Below is a small trained network, with its code and all its weights. Each question gives an input and a target symbol and asks what happens when units are switched off, that is, made to give their printed mean instead of their output.

import numpy as np


def w(rows, s, z=0):
    codes = np.array(rows[::2]) - 128.0
    scale = np.full(codes.shape[1], s)
    scale[-1] = z or s
    return codes * scale


def norm(h):
    return h / np.sqrt((h * h).mean(-1, keepdims=True) + 1e-5)


def softmax(a):
    e = np.exp(a - a.max(-1, keepdims=True))
    return e / e.sum(-1, keepdims=True)


def log_softmax(a):
    a = a - a.max(-1, keepdims=True)
    return a - np.log(np.exp(a).sum(-1, keepdims=True))


def net(x, mask):
    ids = ['ΘΠΨΩεζηξστ'.index(c) for c in x.split()]
    T = len(ids)
    res = E[ids] + P[:T]
    u = 0
    for l in range(2):
        r = norm(res)
        for j in range(3):
            rows = slice(3 * j, 3 * j + 3)
            q, k, v = (r @ M[l][rows].T for M in (Q, K, V))
            z = softmax(np.where(np.tri(T) > 0, q @ k.T / 3**0.5, -1e9)) @ v
            o = O[l][rows]
            res = res + np.where(mask[u + j], z, o[:, -1]) @ o[:, :-1]
        u += 3
    return log_softmax(norm(res)[-1] @ U[:, :-1].T + U[:, -1])


Q, K, V, O = {}, {}, {}, {}
E = w([
[35,52,103,121,153,145,116],'Θ',
[165,42,176,110,156,126,147],'Π',
[156,41,199,115,163,119,143],'Ψ',
[180,8,87,209,123,121,101],'Ω',
[184,78,196,141,124,112,124],'ε',
[156,162,122,195,203,99,201],'ζ',
[179,155,90,136,206,231,13],'η',
[131,149,199,86,143,119,83],'ξ',
[62,65,124,165,35,76,230],'σ',
[182,81,135,93,139,23,92],'τ',
],0.014)
P = w([
[167,87,75,1,197,218,253],'0',
[157,73,124,51,207,195,216],'1',
[142,84,151,77,208,182,191],'2',
[128,82,174,99,207,160,179],'3',
[126,85,180,117,191,149,160],'4',
[122,95,180,132,179,137,145],'5',
[117,105,178,144,171,126,131],'6',
[109,115,169,154,168,115,114],'7',
[100,129,162,168,159,109,97],'8',
[97,149,157,180,144,99,80],'9',
[82,162,149,194,133,88,56],'10',
[68,171,149,204,128,80,39],'11',
[45,161,151,209,138,65,21],'12',
],0.0083)
Q[0] = w([
[113,134,88,177,127,171,230],'L0H1',
[213,131,131,109,135,141,33],'L0H1',
[191,112,144,99,207,63,73],'L0H1',
[144,95,74,167,92,88,172],'L0H2',
[52,218,141,13,72,51,211],'L0H2',
[136,98,116,180,106,54,69],'L0H2',
[159,96,253,132,186,1,16],'L0H3',
[182,237,141,18,20,127,111],'L0H3',
[98,205,16,180,90,230,188],'L0H3',
],0.0096)
K[0] = w([
[166,79,127,167,200,142,209],'L0H1',
[204,109,123,73,125,83,71],'L0H1',
[147,106,122,134,220,55,82],'L0H1',
[55,157,129,80,119,87,175],'L0H2',
[28,123,221,227,2,222,138],'L0H2',
[171,80,147,90,66,59,116],'L0H2',
[107,179,108,238,97,144,69],'L0H3',
[128,98,100,105,117,241,200],'L0H3',
[244,98,144,15,136,114,133],'L0H3',
],0.0095)
V[0] = w([
[131,170,206,138,80,179,103],'L0H1',
[141,150,97,30,151,52,82],'L0H1',
[81,100,134,166,159,241,162],'L0H1',
[171,175,134,115,195,142,124],'L0H2',
[165,110,57,138,127,109,131],'L0H2',
[120,137,136,188,112,254,177],'L0H2',
[101,159,158,230,187,180,150],'L0H3',
[95,69,64,98,187,17,68],'L0H3',
[196,164,93,99,199,37,130],'L0H3',
],0.0084)
O[0] = w([
[117,151,79,162,185,176,200,21],'L0H1',
[185,37,186,208,108,130,119,161],'L0H1',
[178,165,112,25,100,105,143,103],'L0H1',
[148,127,140,55,114,83,99,157],'L0H2',
[134,160,177,89,171,100,131,180],'L0H2',
[173,37,79,197,113,128,75,3],'L0H2',
[117,217,30,84,155,56,135,159],'L0H3',
[133,89,229,51,85,41,65,246],'L0H3',
[255,134,166,190,195,20,150,174],'L0H3',
],0.0081,0.0071)
Q[1] = w([
[146,146,78,161,166,166,108],'L1H1',
[133,111,154,116,157,57,112],'L1H1',
[133,110,50,153,122,156,132],'L1H1',
[114,86,104,250,101,174,148],'L1H2',
[148,147,147,97,131,80,124],'L1H2',
[105,196,88,154,120,158,138],'L1H2',
[72,190,107,132,154,104,110],'L1H3',
[76,159,117,107,99,125,129],'L1H3',
[144,164,44,153,142,178,168],'L1H3',
],0.016)
K[1] = w([
[161,166,140,87,156,184,180],'L1H1',
[139,134,93,180,90,63,67],'L1H1',
[230,104,69,94,182,236,167],'L1H1',
[203,70,137,50,140,155,203],'L1H2',
[104,187,134,138,143,109,57],'L1H2',
[135,126,158,119,214,182,196],'L1H2',
[111,134,187,151,133,137,215],'L1H3',
[135,169,238,154,155,173,156],'L1H3',
[168,112,86,142,179,247,180],'L1H3',
],0.012)
V[1] = w([
[127,107,137,198,11,70,200],'L1H1',
[111,130,192,119,188,104,145],'L1H1',
[122,169,110,195,147,119,2],'L1H1',
[129,193,175,64,142,115,225],'L1H2',
[175,102,162,122,145,157,101],'L1H2',
[108,56,65,154,45,55,206],'L1H2',
[60,194,165,110,138,185,162],'L1H3',
[163,29,57,181,82,148,110],'L1H3',
[185,102,139,155,121,151,117],'L1H3',
],0.0092)
O[1] = w([
[189,192,88,150,38,145,107,168],'L1H1',
[123,124,68,145,170,157,111,230],'L1H1',
[187,64,170,118,151,93,149,112],'L1H1',
[90,174,89,116,98,102,253,136],'L1H2',
[148,128,116,124,85,120,121,190],'L1H2',
[105,110,207,181,107,37,150,124],'L1H2',
[92,122,85,10,124,139,175,2],'L1H3',
[142,126,149,134,114,60,108,90],'L1H3',
[126,148,153,150,121,119,112,145],'L1H3',
],0.011,0.0078)
U = w([
[39,104,130,46,109,84,78,109],'Θ',
[134,87,112,125,102,147,160,95],'Π',
[94,114,128,128,127,163,162,193],'Ψ',
[161,83,168,166,125,75,73,144],'Ω',
[149,206,72,162,35,166,98,163],'ε',
[139,196,95,139,198,55,162,89],'ζ',
[138,121,60,151,205,184,52,102],'η',
[157,133,58,132,126,206,98,182],'ξ',
[9,127,129,224,53,118,164,151],'σ',
[127,111,117,130,123,115,135,2],'τ',
],0.011,0.0043)

Each question gives the input, a string of symbols that net reads in full, and the target symbol t.
The units are the heads (3 rows each of Q, K, V and O). Each row of codes is followed by its name. A weight is (code - 128) times the scale printed after its matrix; where a second scale follows, it is the last column's (O and U).
mask holds one flag per head, layer by layer. A switched-off head (its flag False) gives its mean, the last column of its rows in O, instead of its output. The means were averaged over made-up inputs and are rounded, as every weight is.
A unit's drop is (log p(t) with every unit on - log p(t) with that unit switched off) / (log p(t) with every unit on - log p(t) with every unit switched off).
The circuit of an input: a set's keep is (log p(t) with only the set's units on - log p(t) with every unit switched off) / (log p(t) with every unit on - log p(t) with every unit switched off). Starting from all 6 units, units are removed one at a time, each time the one whose removal leaves the highest keep (on an exact tie, the one counted first), for as long as the keep stays at least 0.8.
circuit, biggest first: the units of the circuit, biggest drop first
most important unit: the unit with the biggest drop
which heads matter: for each layer, one digit per head in row order, 1 if its drop is at least 0.15 and else 0, layers parted by /
input Ψ Π τ τ τ Ω σ Ω Ω Ω ζ σ Π, target ε: circuit, biggest first -> [L1H1]
input Ω ζ Ψ Ω Ω σ Π, target σ: circuit, biggest first -> [L1H2, L0H3]
input Ω Ω η τ Ψ ζ Ω ζ Ω σ Ω ξ, target ε: circuit, biggest first -> [L0H2, L1H1]
input τ ζ Ω Ψ τ Ω σ Π, target σ: which heads matter -> 100 / 010
input Ω Ω τ Ω ζ ζ ξ Ω σ ζ, target ε: which heads matter -> 010 / 100
input τ Ω Ω Ψ Ω Π, target Θ: which heads matter -> 011 / 000
input τ τ τ τ τ ξ Ω Ψ Ω Θ, target Θ: which heads matter -> 011 / 001
input τ Π Ω η Ω Ω Ω Ψ, target Θ: which heads matter -> 011 / 000
input ζ ξ τ ζ Ω Ω ξ Ω ζ Θ, target ζ: which heads matter -> 101 / 010
input ζ Ω ξ Ω Ω Θ, target Θ: which heads matter -> 111 / 000
input τ Ω Ω σ Θ ζ ξ Ω, target η: circuit, biggest first -> [L0H2, L0H3, L1H2]
input Ω ζ Ω ξ ξ Ω σ σ η ζ Ψ, target ζ: which heads matter -> 111 / 000
input τ Ψ σ σ τ, target σ: which heads matter -> 101 / 000
input ζ σ Ψ, target σ: which heads matter -> 111 / 110
input σ Ω Ω Ω Ψ Ω Ω Ω η ζ η ξ, target η: most important unit -> L1H2
input Ω τ ζ η σ τ Ω σ ε ξ, target σ: circuit, biggest first -> [L0H1, L0H3]
input σ Π ε, target σ: circuit, biggest first -> [L1H2, L0H3]
input ζ Ω τ Ω Ω Ψ Ω Ψ σ Ω, target ε: circuit, biggest first -> [L0H2, L1H1]
input Ω τ Ω Ω Ω σ η ξ τ, target η: circuit, biggest first -> [L0H3, L0H2, L1H2]
input τ σ σ Ω, target ε: circuit, biggest first -> [L1H1, L0H2]
